Below is a small trained network, with its code and all its weights. Each question gives an input and a class and asks what happens when units are switched off, that is, made to give their printed mean instead of their output.

import numpy as np


def w(rows, s, z=0):
    codes = np.array(rows[::2]) - 128.0
    scale = np.full(codes.shape[1], s)
    scale[-1] = z or s
    return codes * scale


def f(y):
    return np.maximum(y, 0)


def log_softmax(a):
    a = a - a.max(-1, keepdims=True)
    return a - np.log(np.exp(a).sum(-1, keepdims=True))


def net(x, mask):
    res = np.array(x, float).reshape(1, 8) / 4 @ E
    y = f(res @ A[0][:, :-1].T + A[0][:, -1])
    res = res + np.where(mask, y, B[0][:, -1]) @ B[0][:, :-1]
    return log_softmax(res[-1] @ U[:, :-1].T + U[:, -1])


A, B = {}, {}
E = w([
[127,130,108,103,122,146,129,142],'x0',
[208,68,133,190,222,216,249,136],'x1',
[120,118,145,151,170,141,55,148],'x2',
[57,208,207,107,198,72,224,218],'x3',
[124,135,122,124,101,130,151,110],'x4',
[47,137,98,69,221,138,135,46],'x5',
[6,2,231,103,65,214,119,142],'x6',
[122,139,125,126,123,137,144,126],'x7',
],0.0052)
A[0] = w([
[179,186,76,178,152,103,106,107,41],'neuron 1',
[201,213,37,184,196,49,124,132,60],'neuron 2',
[177,73,108,218,209,223,215,124,120],'neuron 3',
[81,74,167,126,114,168,132,135,7],'neuron 4',
[85,164,125,85,55,91,71,111,23],'neuron 5',
[177,185,69,170,157,87,125,126,2],'neuron 6',
[115,84,166,141,127,179,134,113,42],'neuron 7',
[150,129,145,115,142,140,207,213,177],'neuron 8',
[177,45,41,141,74,164,74,54,114],'neuron 9',
[103,56,206,104,94,120,117,131,7],'neuron 10',
[58,162,121,39,226,160,140,2,201],'neuron 11',
[106,142,113,128,72,90,76,122,62],'neuron 12',
[162,205,96,125,136,108,135,64,43],'neuron 13',
[99,80,155,93,106,184,124,100,94],'neuron 14',
[167,86,84,158,87,160,79,6,20],'neuron 15',
],0.0073,0.0035)
B[0] = w([
[170,72,90,109,149,185,169,109,184],'neuron 1',
[75,56,157,129,142,185,189,78,244],'neuron 2',
[213,147,110,88,68,3,38,76,250],'neuron 3',
[34,69,86,63,175,180,198,92,164],'neuron 4',
[186,74,53,65,106,72,94,122,182],'neuron 5',
[114,67,123,95,174,216,179,100,180],'neuron 6',
[155,83,53,108,171,168,127,77,156],'neuron 7',
[144,139,110,208,155,64,70,141,203],'neuron 8',
[92,213,105,205,161,31,190,209,232],'neuron 9',
[95,55,95,102,164,184,163,93,172],'neuron 10',
[126,146,129,221,38,122,41,174,254],'neuron 11',
[205,96,72,86,78,111,75,89,166],'neuron 12',
[121,93,97,138,107,198,136,145,174],'neuron 13',
[95,144,140,99,104,158,169,105,181],'neuron 14',
[63,134,56,164,207,103,209,178,197],'neuron 15',
],0.0072,0.0066)
U = w([
[60,155,135,177,214,11,185,247,195],'0',
[153,121,143,143,111,105,100,123,254],'1',
[229,87,128,51,87,3,29,66,84],'2',
[88,26,152,50,210,199,216,77,31],'3',
[165,138,154,204,68,115,64,157,138],'4',
[149,154,167,157,105,114,122,150,177],'5',
[145,166,162,136,132,110,120,174,155],'6',
],0.0052,0.0037)

Each question gives the input, the list of numbers given to net, and the class t.
The units are the neurons (one row each of A and B). Each row of codes is followed by its name. A weight is (code - 128) times the scale printed after its matrix; where a second scale follows, it is the last column's (A, B and U).
mask holds one flag per neuron, in row order. A switched-off neuron (its flag False) gives its mean, the last column of its row in B, instead of its output. The means were averaged over made-up inputs and are rounded, as every weight is.
A unit's drop is (log p(t) with every unit on - log p(t) with that unit switched off) / (log p(t) with every unit on - log p(t) with every unit switched off).
The circuit of an input: a set's keep is (log p(t) with only the set's units on - log p(t) with every unit switched off) / (log p(t) with every unit on - log p(t) with every unit switched off). Starting from the 12 units with the biggest drops (on a tie, the unit counted first), units are removed one at a time, each time the one whose removal leaves the highest keep (on an exact tie, the one counted first), for as long as the keep stays at least 0.8.
units of the circuit, in order: the units of the circuit, biggest drop first
most important unit: the unit with the biggest drop
top k neurons: the k neurons with the biggest drops, biggest first
drop when u is switched off: that unit's drop, to one decimal
input [5,-8,-3,1,7,-2,4,-3], class 2: units of the circuit, in order -> neuron 5; neuron 12
input [1,6,1,0,0,7,-4,-2], class 4: units of the circuit, in order -> neuron 11
input [-1,-4,1,7,-6,8,-1,0], class 4: top 3 neurons -> neuron 11; neuron 9; neuron 15
input [-5,2,-8,-6,5,6,-8,1], class 3: top 3 neurons -> neuron 2; neuron 6; neuron 1
input [-1,-3,8,-5,0,0,-6,-5], class 3: units of the circuit, in order -> neuron 2; neuron 11; neuron 3
input [6,-1,6,-5,-4,-5,6,1], class 3: units of the circuit, in order -> neuron 11; neuron 3
input [-1,-5,-4,-7,-3,-6,-2,2], class 0: top 3 neurons -> neuron 9; neuron 15; neuron 3
input [3,-3,-3,-2,3,-7,8,2], class 3: units of the circuit, in order -> neuron 10; neuron 4
input [-4,-5,-4,-3,6,2,7,-3], class 3: top 2 neurons -> neuron 3; neuron 10
input [-3,-4,3,3,2,4,-6,-3], class 3: units of the circuit, in order -> neuron 2; neuron 3; neuron 9
input [-3,3,-4,-6,1,-7,-7,-6], class 3: units of the circuit, in order -> neuron 2; neuron 6
input [5,-2,7,-8,-5,-8,8,6], class 0: top 3 neurons -> neuron 9; neuron 15; neuron 2
input [2,6,-2,-1,4,-7,-7,-6], class 3: top 4 neurons -> neuron 2; neuron 6; neuron 11; neuron 1
input [3,3,0,0,-1,3,0,1], class 2: most important unit -> neuron 9
input [-8,-2,8,-6,-5,5,8,-3], class 3: top 2 neurons -> neuron 4; neuron 10
input [7,7,-4,5,-6,-3,-7,-2], class 2: top 4 neurons -> neuron 3; neuron 8; neuron 9; neuron 15
input [5,8,-1,4,8,-7,-3,4], class 2: top 2 neurons -> neuron 3; neuron 9
input [4,2,-8,-6,5,0,6,-4], class 0: top 3 neurons -> neuron 9; neuron 15; neuron 2
input [-4,-4,-1,-5,2,4,3,3], class 0: top 3 neurons -> neuron 9; neuron 15; neuron 3
input [-4,6,-1,-6,-4,-2,-3,5], class 0: top neuron -> neuron 9
input [-7,-4,8,2,4,-1,-8,-4], class 3: drop when neuron 2 is switched off -> 0.2
input [2,8,4,0,6,0,-7,2], class 2: drop when neuron 3 is switched off -> 2.0
input [2,-4,-8,-2,-7,8,-6,-1], class 4: drop when neuron 10 is switched off -> 0.1
